cols: Z G V R
nelib: [-4.59  2.62 -1.73 -8.38]
fomu: [ 2.57 -1.46  0.57  2.62]
sala: [ 0.43 -1.80 -2.72 -2.22]
zuno: [ 1.86 -1.71 -3.21 -2.69]
Tov: [-2.30  2.40 -0.90 -6.60]
favo: [ 2.57 -1.46  0.57 -1.31]
next: [ 0.43 -1.80] : [-2.72]
down: [-2.22 -2.69] : R
row of favo : [ 2.57 -1.46  0.57 -1.31]

cols: F Y Q U
fip: [ 3.39 -3.35 -3.46  2.24]
Tov: [-1.68  2.44  2.11  4.94]
zuno: [-2.14  3.18  2.61  4.96]
saf: [-0.38  4.27  0.77  4.98]
lirav: [-3.35  3.39  1.63  6.38]
sav: [-2.50  2.95  2.37  4.95]
down: [2.11 2.61] : Q
next: [-3.35  3.39] : [1.63]
row of zuno : [-2.14  3.18  2.61  4.96]
next: [3.18 2.61] : [4.96]
row of lirav : [-3.35  3.39  1.63  6.38]

cols: W J H X C K L T N
lirav: [-4.67 -7.41  2.20  5.25  2.06 -2.26 -1.21  1.47  2.89]
zuno: [ 0.48 -7.77 -1.53  5.79 -1.64 -2.09 -3.05 -4.84  0.35]
favo: [ 2.82 -8.85  1.01 -1.64 -2.09  5.79 -3.28 -2.65  2.19]
fimiz: [ 0.48 -4.35 -1.53  5.79 -1.64 -2.09 -3.05 -4.84  0.35]
next: [-4.67 -7.41  2.20  5.25  2.06] : [-2.26]
down: [0.48 2.82 0.48] : W
[ 0.48 -7.77 -1.53  5.79 -1.64 -2.09 -3.05 -4.84  0.35] : zuno
row of favo : [ 2.82 -8.85  1.01 -1.64 -2.09  5.79 -3.28 -2.65  2.19]
down: [-2.26 -2.09  5.79] : K

cols: A D M E P
pekob: [ 2.14 -0.72  7.63  2.66 -2.55]
fip: [ 1.67  0.05  0.14  0.13 -0.34]
zuno: [ 1.57 -2.07  5.33  0.33 -3.11]
saf: [ 2.32 -1.51  5.90  1.02 -2.64]
fimiz: [-2.42 -2.74  1.21 -2.42 -2.39]
row of fimiz : [-2.42 -2.74  1.21 -2.42 -2.39]
down: [ 0.33  1.02 -2.42] : E

cols: geve pobe gorig levub bik duvib gifiz
saf: [-0.15  0.01  5.87 -5.04  3.98 -2.01 -0.31]
favo: [ 6.06 -0.64  3.89 -1.28 -0.52 -4.45  0.20]
fip: [-0.52 -0.64  6.06 -1.28  3.89 -0.23 -0.63]
fimiz: [-1.95 -0.63 -2.54  2.42 -3.40 -0.10 -0.76]
nelib: [-0.15  0.01  5.87 -5.04  4.46 -2.01 -0.31]
lirav: [ 2.35 -0.73  0.14  3.82  1.21  3.08  0.37]
Tov: [-0.15  0.01  5.87 -7.29 -0.53 -4.30 -0.25]
next: [-0.52 -0.64  6.06 -1.28  3.89] : [-0.23]
next: [-1.28 -0.52] : [-4.45]

cols: rusum kes sus Dum sukov
fimiz: [-1.38 -0.38 -1.27  1.60  3.60]
favo: [ 0.58 -0.43  0.21 -0.40 -1.18]
zuno: [-1.03  2.81  2.23 -2.58 -5.12]
fip: [-6.38  4.42  1.97 -2.06 -3.19]
sav: [-5.01 -1.75 -2.95  3.55  7.84]
pekob: [ 4.42  1.96 -0.44  0.52  0.39]
next: [2.81 2.23] : [-2.58]
row of fip : [-6.38  4.42  1.97 -2.06 -3.19]
next: [ 0.58 -0.43] : [0.21]
next: [-6.38  4.42  1.97] : [-2.06]
next: [4.42 1.97] : [-2.06]
next: [-0.43  0.21 -0.40] : [-1.18]

cols: patol Gok fot ruso Relav Bal lik
pekob: [-1.89  3.47 -2.53 -1.21  1.15  0.38  0.12]
nelib: [-2.68 -4.40 -6.27  5.61  0.62 -6.17 -1.57]
Tov: [-2.68 -4.40  0.62 -6.27  5.61 -0.25 -0.41]
zuno: [-2.40 -4.44  1.62 -1.66 -3.93 -1.29 -1.30]
favo: [3.70 0.21 0.51 5.13 1.02 4.58 1.23]
row of favo : [3.70 0.21 0.51 5.13 1.02 4.58 1.23]
next: [-1.66 -3.93] : [-1.29]
next: [-2.68 -4.40 -6.27  5.61  0.62] : [-6.17]
row of zuno : [-2.40 -4.44  1.62 -1.66 -3.93 -1.29 -1.30]
down: [0.62 1.62 0.51] : fot

cols: nad Peluk vose Mozi Kigi Mer Kibo ved
nelib: [ 1.82 -3.82 -3.84 -3.87 -0.85  1.69  4.09  4.29]
saf: [ 1.58 -0.38 -5.12 -3.10 -2.35  3.08  3.26  4.04]
pekob: [ 1.58 -0.38 -5.12 -3.10 -2.35  3.08  3.26  8.49]
fomu: [ 1.59  0.73 -3.26 -3.95 -1.23  1.89  4.74  2.65]
next: [ 1.59  0.73 -3.26 -3.95 -1.23  1.89] : [4.74]
next: [ 1.82 -3.82 -3.84] : [-3.87]

cols: goki letu ripus Paz kir toki Fabaz Nus
fimiz: [ 3.76 -2.19 -6.41  3.99  6.07 -3.08  3.63  6.83]
pekob: [-7.28 -5.00  1.12  0.79 -2.98 -1.83  5.92  5.43]
sala: [ 3.21 -7.19  7.99  1.89  7.68 -2.16 -4.41 -2.75]
fip: [-0.78  0.43 -5.63 -0.90  6.87 -0.41 -1.66  6.37]
sav: [ 0.31  3.10  6.47 -6.32  4.22 -1.85  4.84 -4.96]
down: [ 6.07 -2.98] : kir
down: [ 1.89 -0.90] : Paz
down: [ 3.99  0.79  1.89 -0.90] : Paz

cols: mugo Zalo rokon mup mavom kip zesol bel pume mam
saf: [-1.59  2.23 -3.43  3.23 -0.44 -3.68  2.17 -1.76  6.87 -2.29]
lirav: [ 2.21 -3.43  3.23 -0.44 -3.68  2.17 -1.76  6.87 -1.80  5.81]
pekob: [ 0.28  3.07  2.77  0.89 -0.41  1.60  4.47 -0.77 -1.90  6.47]
sala: [ 0.79 -2.42 -0.26 -0.30 -2.77 -1.82 -5.03 -0.28  7.76 -1.26]
row of pekob : [ 0.28  3.07  2.77  0.89 -0.41  1.60  4.47 -0.77 -1.90  6.47]
row of sala : [ 0.79 -2.42 -0.26 -0.30 -2.77 -1.82 -5.03 -0.28  7.76 -1.26]
next: [ 2.23 -3.43  3.23 -0.44 -3.68  2.17 -1.76  6.87] : [-2.29]

cols: revas lape zoreg Bosi vob
lirav: [-0.15  3.80  0.16  0.43  0.18]
favo: [-0.15  4.19 -0.52 -1.10  0.00]
sala: [-0.22  1.68  1.51 -0.19  0.33]
fip: [-0.83  6.87  1.87  0.35 -0.46]
pekob: [ 0.91  4.19 -1.10 -0.52  0.10]
sav: [-0.83  6.87  1.87  0.35  0.25]
nelib: [ 0.24 -1.45  2.65  0.32 -0.74]
row of sav : [-0.83  6.87  1.87  0.35  0.25]
row of pekob : [ 0.91  4.19 -1.10 -0.52  0.10]
next: [ 4.19 -1.10 -0.52] : [0.10]

cols: ruref rugi dese Vumo
saf: [ 0.47  0.70  0.47 -0.07]
zuno: [3.65 0.67 0.09 0.19]
sala: [0.30 0.17 0.54 0.11]
Tov: [0.25 0.10 0.32 0.17]
fip: [0.15 0.19 0.45 0.79]
nelib: [7.83 0.35 0.13 0.19]
favo: [ 0.20  0.36  0.28 -0.14]
sav: [1.29 0.39 0.46 2.63]
fomu: [0.00 0.18 0.18 0.27]
lirav: [0.96 0.15 0.26 0.57]
fimiz: [0.96 0.15 0.85 0.05]
row of Tov : [0.25 0.10 0.32 0.17]
down: [0.15 7.83 0.20 1.29] : ruref
row of favo : [ 0.20  0.36  0.28 -0.14]
next: [0.35 0.13] : [0.19]

cols: Luve tol Kufuz Tuzor peg bev kif
pekob: [-0.89 -2.00  8.34 -2.56 -1.81  1.74 -2.19]
fimiz: [-1.43 -1.99  6.09 -1.92  0.22  1.41 -2.36]
sav: [-2.56 -1.83  8.84 -2.71 -3.04  1.36 -1.88]
row of fimiz : [-1.43 -1.99  6.09 -1.92  0.22  1.41 -2.36]
down: [-0.89 -1.43] : Luve
down: [1.41 1.36] : bev
next: [-2.56 -1.81] : [1.74]

cols: bef fus rezif luf siku zov namo Favas
fip: [ 0.05 -2.66 -3.35  4.80  7.18 -7.58 -2.07  2.61]
nelib: [ 1.15 -6.68  3.42 -0.80  0.54  0.56 -5.32  5.27]
fomu: [-2.66 -3.35  4.80  7.18 -7.56 -2.07 -5.20 -4.00]
Tov: [ 6.41  7.40  2.20  0.48 -2.16  1.61 -3.25  3.86]
zuno: [ 0.05 -2.66 -3.35  4.80  2.48  4.90 -3.80 -3.61]
sav: [-6.58 -0.37  7.60 -6.44 -2.42  3.88 -3.91 -7.55]
pekob: [ 6.41  7.40  1.89  7.34 -6.01 -0.73  1.35  5.35]
row of Tov : [ 6.41  7.40  2.20  0.48 -2.16  1.61 -3.25  3.86]
[ 6.41  7.40  1.89  7.34 -6.01 -0.73  1.35  5.35] : pekob
next: [-6.44 -2.42] : [3.88]
next: [-2.66 -3.35  4.80  7.18 -7.58 -2.07] : [2.61]
down: [ 6.41  0.05 -6.58  6.41] : bef
row of fomu : [-2.66 -3.35  4.80  7.18 -7.56 -2.07 -5.20 -4.00]

cols: tob Vipa Baz limot dof lolov zas guvuv
pekob: [ 6.61 -2.77  4.34  1.61 -4.22 -5.44 -0.82  2.87]
fimiz: [-1.85  2.32  6.61 -2.80 -0.86 -6.14  0.86  1.73]
fip: [ 0.06  2.02  4.34  1.61 -4.22 -5.44 -0.82  3.37]
favo: [ 0.06  2.02  4.34  1.61 -4.22 -5.44 -0.82 -2.14]
[ 0.06  2.02  4.34  1.61 -4.22 -5.44 -0.82  3.37] : fip
next: [ 6.61 -2.80] : [-0.86]

cols: dob Gama lutur Sili tozog
sala: [ 3.79  1.52  7.37 -1.39 -4.30]
pekob: [ 2.35  0.84  3.07 -4.07 -3.80]
Tov: [ 1.16  2.33  5.64 -2.89 -5.12]
sav: [-5.71  4.51  5.75  0.52 -2.00]
fomu: [ 0.29 -1.92 -1.51  0.04 -1.50]
fip: [ 0.84  3.07 -4.04  6.15 -1.28]
row of fomu : [ 0.29 -1.92 -1.51  0.04 -1.50]
next: [ 0.84  3.07 -4.04] : [6.15]
next: [ 0.84  3.07 -4.07] : [-3.80]
row of fip : [ 0.84  3.07 -4.04  6.15 -1.28]

cols: rirup suled Bikat Lir
sala: [-1.54 -2.95  1.48 -2.55]
lirav: [ 7.22 -6.26  2.17 -0.64]
favo: [ 0.16 -3.50  1.04  2.63]
sav: [-1.09 -6.14  2.23 -0.25]
fomu: [-1.42  0.68 -1.85  0.42]
Tov: [ 4.85  3.56 -2.16 -0.83]
zuno: [ 5.18  2.10 -1.64 -3.35]
row of sav : [-1.09 -6.14  2.23 -0.25]
down: [4.85 5.18] : rirup
row of lirav : [ 7.22 -6.26  2.17 -0.64]
down: [-2.16 -1.64] : Bikat

cols: lidus pezur pata zoker suve
nelib: [-1.43  1.32 -0.05 -0.79  0.44]
zuno: [-0.26  4.42  6.47 -0.35  4.55]
fip: [ 0.13 -1.28  0.05 -1.07  0.99]
sala: [ 3.00  2.30  0.68  0.90 -3.40]
lirav: [ 0.38 -1.43  1.32 -0.03 -1.01]
fimiz: [ 2.44  1.77  2.11  0.24 -0.26]
pekob: [ 0.65 -1.53 -1.86 -0.61 -0.96]
favo: [-0.50 -1.34 -1.87 -0.05  2.86]
saf: [ 2.44  2.11  1.77  0.19 -2.91]
fomu: [ 1.86  0.00  0.20  0.67 -3.20]
next: [2.44 2.11 1.77] : [0.19]
next: [-1.34 -1.87 -0.05] : [2.86]
down: [0.05 0.68 1.32] : pata
row of sala : [ 3.00  2.30  0.68  0.90 -3.40]
down: [-0.05  6.47  0.05  0.68  1.32  2.11 -1.86 -1.87] : pata
next: [-1.43  1.32 -0.03] : [-1.01]
next: [ 1.32 -0.05] : [-0.79]

cols: sapev rumis soruv Bom zukor
nelib: [-2.39 -2.39 -0.93 -1.84 -0.01]
saf: [ 0.70 -0.24  0.62 -2.54 -0.87]
lirav: [ 0.15 -0.08  0.51 -0.30 -0.04]
fip: [0.53 1.22 4.11 3.47 0.27]
sala: [0.21 0.09 0.29 0.85 0.34]
favo: [ 0.66 -0.64 -1.70 -2.71  0.04]
zuno: [ 1.05 -0.71  0.69 -7.67 -2.56]
fomu: [ 0.52 -0.15  0.51 -3.07 -1.10]
pekob: [ 1.05 -0.58  0.79 -6.92 -2.35]
fimiz: [ 0.66 -0.64 -2.37 -2.23 -0.41]
sav: [ 0.15 -0.08 -5.19 -5.20 -0.87]
Tov: [ 1.05 -0.58  0.79 -6.92 -0.20]
row of fimiz : [ 0.66 -0.64 -2.37 -2.23 -0.41]
row of nelib : [-2.39 -2.39 -0.93 -1.84 -0.01]
row of lirav : [ 0.15 -0.08  0.51 -0.30 -0.04]
down: [-1.84 -2.54 -0.30  3.47  0.85 -2.71 -7.67 -3.07 -6.92 -2.23 -5.20] : Bom
row of Tov : [ 1.05 -0.58  0.79 -6.92 -0.20]
down: [0.21 0.66 1.05 0.52 1.05 0.66 0.15 1.05] : sapev

cols: fari Fid Tude dinep
zuno: [-0.05 -1.32  3.82 -1.65]
fimiz: [-0.05 -1.32 -2.69 -1.65]
sala: [-1.28  1.01 -3.87 -3.19]
lirav: [-1.60 -2.37 -6.48 -1.01]
nelib: [ 1.40  2.19 -4.13  2.28]
Tov: [-3.35  3.25  0.87  0.47]
row of sala : [-1.28  1.01 -3.87 -3.19]
down: [-1.32 -1.32] : Fid
row of zuno : [-0.05 -1.32  3.82 -1.65]

cols: ranup karim Lin biren
pekob: [-2.63  0.38 -1.39 -0.87]
lirav: [-2.63 -2.68 -1.39 -0.87]
fomu: [-0.96  2.28  1.11  4.33]
nelib: [-3.44  1.92 -1.56  2.16]
fimiz: [ 4.59 -1.38  2.79 -0.57]
zuno: [ 1.18 -3.18 -6.99 -3.03]
fip: [ 8.83 -5.37 -4.68  4.18]
favo: [1.42 0.75 2.19 2.12]
Tov: [ 1.18 -3.18 -5.37 -0.10]
saf: [ 1.18 -3.18 -5.37 -3.03]
row of fip : [ 8.83 -5.37 -4.68  4.18]
row of lirav : [-2.63 -2.68 -1.39 -0.87]
[ 1.18 -3.18 -5.37 -0.10] : Tov
down: [-4.68  2.19] : Lin
down: [-3.03  4.18  2.12] : biren

cols: tas genod zalum pizi
favo: [0.73 1.00 0.97 7.21]
sala: [3.59 0.42 1.58 5.05]
fomu: [0.67 1.27 1.01 7.97]
down: [0.97 1.58] : zalum
next: [0.42 1.58] : [5.05]
row of sala : [3.59 0.42 1.58 5.05]

cols: gira giboz rubig Tafuz
fomu: [ 8.00 -5.88 -4.18 -7.88]
Tov: [8.00 3.32 8.38 1.18]
favo: [-1.39  2.30  5.49 -6.98]
fip: [2.30 5.51 7.42 3.00]
next: [8.00 3.32] : [8.38]
next: [-1.39  2.30] : [5.49]
down: [3.32 2.30] : giboz
down: [-7.88  1.18 -6.98] : Tafuz
down: [-4.18  8.38] : rubig
next: [2.30 5.49] : [-6.98]

cols: Nar sefek minug tiror Nade paru
fip: [ 0.60  1.86 -1.12 -3.13 -4.72  2.79]
lirav: [-2.78 -1.12 -3.07  0.83 -2.79  2.41]
fomu: [-2.78 -1.12 -3.07  0.83 -2.79  5.79]
row of lirav : [-2.78 -1.12 -3.07  0.83 -2.79  2.41]
down: [ 1.86 -1.12] : sefek
down: [-3.13  0.83] : tiror
down: [-2.78 -2.78] : Nar

cols: sir rad lufe degi Peb nuzem mesun Mozuz
nelib: [ 3.46 -0.18  4.56  5.71 -2.88  2.15 -5.13  0.00]
lirav: [-4.89 -1.65 -2.00  0.89  4.09  3.08  5.11  2.40]
favo: [-2.64 -1.28 -3.73 -0.68 -0.42 -4.87 -4.89 -0.46]
sala: [-2.77 -1.80 -1.47  1.74 -0.45 -1.71 -3.90  1.06]
pekob: [ 2.35 -0.77  2.48  5.06 -2.99  2.11 -5.45  1.24]
fomu: [ 2.71  0.89 -0.28 -1.30 -3.43 -3.92 -5.54 -0.78]
zuno: [ 1.85  1.48  0.33 -3.89 -0.24  3.10  4.18  1.41]
sav: [ 1.72  1.79 -3.70 -7.46 -2.74 -6.55 -2.92 -1.88]
row of lirav : [-4.89 -1.65 -2.00  0.89  4.09  3.08  5.11  2.40]
row of sala : [-2.77 -1.80 -1.47  1.74 -0.45 -1.71 -3.90  1.06]
row of sav : [ 1.72  1.79 -3.70 -7.46 -2.74 -6.55 -2.92 -1.88]
next: [-2.64 -1.28] : [-3.73]
down: [-0.46  1.06  1.24 -0.78  1.41] : Mozuz

cols: suvu bimi sezag zetav luv Bos mab medop sogi
fimiz: [-1.36 -1.05  1.89 -0.22 -2.23  1.51 -3.14 -4.06 -5.35]
zuno: [-1.82 -1.82  1.97 -1.44 -1.50  2.94 -3.08 -3.61 -4.71]
fip: [-0.84 -0.18  1.92  1.11 -3.30  0.08 -3.49 -5.16 -6.64]
fomu: [-1.01 -0.44  1.87  0.58 -2.81  0.62 -3.26 -4.58 -5.91]
saf: [-0.84 -0.18  1.92  1.11 -3.30  0.08 -3.42 -4.92 -6.38]
row of fomu : [-1.01 -0.44  1.87  0.58 -2.81  0.62 -3.26 -4.58 -5.91]
row of fimiz : [-1.36 -1.05  1.89 -0.22 -2.23  1.51 -3.14 -4.06 -5.35]
down: [-3.14 -3.08 -3.49 -3.26] : mab

cols: Nufal Foris bona Labek razo namit
zuno: [-0.60 -5.86  1.83 -1.47  6.20 -2.23]
fomu: [ 3.33  3.67 -0.49 -0.30  0.76 -2.77]
fimiz: [-1.47  6.21 -1.47  1.83 -5.86  1.29]
pekob: [-5.36 -6.96 -6.22 -5.04 -5.12  2.46]
next: [-5.86  1.83 -1.47  6.20] : [-2.23]
row of fomu : [ 3.33  3.67 -0.49 -0.30  0.76 -2.77]
next: [-1.47  6.20] : [-2.23]
down: [-2.23 -2.77  1.29] : namit

cols: gudek zal nezu mes dulob derum gat Tad
saf: [ 2.49  1.94  0.95  5.99  0.04  2.78 -1.61 -0.97]
pekob: [ 1.86 -4.05  0.47  5.99 -1.48  1.61 -1.61 -0.31]
fomu: [-0.03  4.18 -2.90  5.07 -2.50  4.33 -1.61 -1.62]
fip: [-5.69 -0.31 -4.34 -1.43  3.07  0.45 -0.08 -0.97]
sala: [ 1.23 -4.80 -3.86  4.14 -3.00  0.45  7.57 -7.50]
down: [ 3.07 -3.00] : dulob
row of saf : [ 2.49  1.94  0.95  5.99  0.04  2.78 -1.61 -0.97]
down: [-1.61 -1.61 -1.61 -0.08] : gat

